Below are the code and all the weights of a small trained network. Each question names an input and a class and asks about switching units off, where a switched-off unit gives its printed mean instead of its output.

import numpy as np


def w(rows, s, z=0):
    codes = np.array(rows[::2]) - 128.0
    scale = np.full(codes.shape[1], s)
    scale[-1] = z or s
    return codes * scale


def f(y):
    return np.maximum(y, 0)


def log_softmax(a):
    a = a - a.max(-1, keepdims=True)
    return a - np.log(np.exp(a).sum(-1, keepdims=True))


def net(x, mask):
    res = np.array(x, float).reshape(1, 8) / 4 @ E
    y = f(res @ A[0][:, :-1].T + A[0][:, -1])
    res = res + np.where(mask, y, B[0][:, -1]) @ B[0][:, :-1]
    return log_softmax(res[-1] @ U[:, :-1].T + U[:, -1])


A, B = {}, {}
E = w([
[192,95,101,40,232,105,126,238,26,212,158],'x0',
[247,255,62,175,99,167,88,113,66,129,74],'x1',
[129,133,133,120,128,134,127,130,134,131,126],'x2',
[125,119,128,137,129,138,124,126,121,132,126],'x3',
[34,173,106,89,66,164,32,185,64,56,223],'x4',
[93,155,255,101,170,41,42,87,74,104,22],'x5',
[138,130,133,111,126,132,112,123,146,139,133],'x6',
[111,128,113,144,142,128,136,135,120,118,117],'x7',
],0.0088)
A[0] = w([
[101,144,199,118,178,108,55,123,108,119,49,94],'n1',
[98,139,130,125,117,159,79,144,89,94,180,51],'n2',
[113,148,108,115,153,146,123,146,156,126,97,74],'n3',
[87,141,105,153,109,106,145,98,162,95,103,23],'n4',
[138,92,77,141,114,192,188,166,178,129,208,89],'n5',
[175,114,103,59,185,90,129,200,42,167,140,109],'n6',
[110,159,217,105,159,50,72,81,56,98,76,78],'n7',
[119,193,158,117,140,116,100,105,127,133,96,67],'n8',
[62,155,122,79,104,169,52,182,89,77,171,100],'n9',
[176,116,131,166,160,100,176,124,206,179,62,53],'n10',
[132,128,128,121,119,109,147,115,111,117,141,59],'n11',
[59,156,115,109,85,143,49,157,88,94,196,96],'n12',
[198,200,108,141,112,158,134,115,68,94,89,7],'n13',
[215,245,91,167,103,163,67,130,88,133,113,14],'n14',
[188,70,155,153,200,126,166,89,155,174,80,65],'n15',
[154,153,81,156,105,198,182,197,175,156,171,75],'n16',
[82,90,170,118,139,68,78,126,101,124,86,98],'n17',
[98,159,146,191,46,138,130,35,213,47,116,116],'n18',
[108,154,126,108,107,147,74,187,100,89,170,57],'n19',
[143,103,67,137,104,148,165,129,138,125,186,64],'n20',
[175,102,120,79,204,118,132,216,58,168,150,115],'n21',
[176,118,132,133,155,96,187,96,135,140,119,3],'n22',
[2,3,197,72,163,93,165,152,202,114,195,4],'n23',
],0.0098,0.0038)
B[0] = w([
[134,149,79,96,160,171,196,93,139,72,185,214],'n1',
[121,134,142,148,101,65,171,120,137,160,114,170],'n2',
[121,114,127,118,118,95,128,137,130,108,153,129],'n3',
[115,131,166,141,108,146,86,129,149,126,123,162],'n4',
[154,169,127,58,190,172,164,86,131,62,201,203],'n5',
[21,161,184,159,91,183,45,173,176,115,126,226],'n6',
[162,160,106,45,186,191,201,68,166,72,217,234],'n7',
[127,111,116,97,158,157,159,138,116,101,159,167],'n8',
[137,135,143,208,91,60,185,48,132,196,106,206],'n9',
[132,159,133,176,70,73,167,92,150,213,106,198],'n10',
[122,109,103,136,87,154,141,132,126,139,121,128],'n11',
[147,165,156,162,68,62,191,69,139,210,97,204],'n12',
[180,62,50,128,170,117,81,169,89,133,92,182],'n13',
[196,25,75,116,175,104,90,242,63,129,80,205],'n14',
[138,142,158,192,74,55,173,58,149,185,83,202],'n15',
[144,155,103,71,192,169,174,81,144,64,167,193],'n16',
[160,134,113,91,183,175,146,118,140,94,191,194],'n17',
[27,150,208,143,50,175,1,214,176,107,119,242],'n18',
[134,136,129,164,93,80,179,79,162,147,72,176],'n19',
[162,137,102,103,128,180,188,92,185,78,196,174],'n20',
[42,194,228,146,61,182,58,187,161,119,120,226],'n21',
[119,146,146,140,133,82,159,111,138,181,105,162],'n22',
[207,32,30,125,177,103,61,233,11,131,59,251],'n23',
],0.0079,0.018)
U = w([
[10,145,181,143,99,174,19,152,163,102,125,212],'0',
[148,140,111,80,167,175,181,72,146,52,182,23],'1',
[124,134,143,177,98,26,174,60,136,196,97,8],'2',
[182,52,78,126,156,104,56,180,39,117,91,255],'3',
],0.012,0.00087)

Each question gives the input, the list of numbers given to net, and the class t.
The units are the neurons (one row each of A and B). Each row of codes is followed by its name. A weight is (code - 128) times the scale printed after its matrix; where a second scale follows, it is the last column's (A, B and U).
mask holds one flag per neuron, in row order. A switched-off neuron (its flag False) gives its mean, the last column of its row in B, instead of its output. The means were averaged over made-up inputs and are rounded, as every weight is.
A unit's drop is (log p(t) with every unit on - log p(t) with that unit switched off) / (log p(t) with every unit on - log p(t) with every unit switched off).
The circuit of an input: a set's keep is (log p(t) with only the set's units on - log p(t) with every unit switched off) / (log p(t) with every unit on - log p(t) with every unit switched off). Starting from the 12 units with the biggest drops (on a tie, the unit counted first), units are removed one at a time, each time the one whose removal leaves the highest keep (on an exact tie, the one counted first), for as long as the keep stays at least 0.8.
units of the circuit, in order: the units of the circuit, biggest drop first
unit that matters most: the unit with the biggest drop
top k neurons: the k neurons with the biggest drops, biggest first
drop when u is switched off: that unit's drop, to one decimal
input [-7,0,7,-6,7,-8,5,6], class 1: top 2 neurons : [n5; n16]
input [2,0,4,-5,3,4,-7,6], class 1: units of the circuit, in order : [n18]
input [7,0,-5,-2,-6,-1,-8,-1], class 0: top 2 neurons : [n21; n6]
input [6,4,6,1,-6,7,-5,7], class 1: top 3 neurons : [n7; n18; n1]
input [-8,7,5,1,-2,-6,-4,5], class 0: top 2 neurons : [n18; n23]
input [2,-7,8,-1,-3,-6,-6,-2], class 3: top 4 neurons : [n23; n7; n1; n17]
input [7,5,-7,-3,0,-7,-2,6], class 0: top 4 neurons : [n21; n6; n7; n1]
input [0,5,-2,6,-4,4,4,3], class 3: top 3 neurons : [n14; n13; n5]
input [3,-7,2,-3,-1,6,3,-5], class 3: top 4 neurons : [n23; n5; n16; n20]
input [-2,7,-5,-3,-7,-4,5,-7], class 2: top 4 neurons : [n23; n10; n15; n22]
input [1,-2,-4,1,3,-2,8,5], class 2: top 2 neurons : [n7; n18]
input [3,6,-1,5,-7,-3,-3,3], class 2: top 2 neurons : [n23; n15]
input [-8,-6,-8,-3,-8,0,-7,-2], class 0: top 2 neurons : [n18; n9]
input [-4,-3,-8,1,6,-4,8,-7], class 2: unit that matters most : n12
input [-8,-2,0,-8,-5,-8,-8,5], class 0: top 3 neurons : [n18; n7; n1]
input [4,7,7,3,8,-7,-2,5], class 2: top 2 neurons : [n9; n12]
input [-7,8,2,-5,8,-3,3,7], class 2: drop when n6 is switched off : 0.2
input [-5,-8,0,-7,-2,6,-1,7], class 3: drop when n23 is switched off : 1.7
input [4,6,-1,6,-6,5,0,6], class 2: drop when n10 is switched off : 2.5
input [-1,7,-8,-6,-5,-1,-2,-8], class 3: unit that matters most : n14
input [8,3,-3,1,-4,8,-6,-5], class 0: drop when n6 is switched off : 2.2
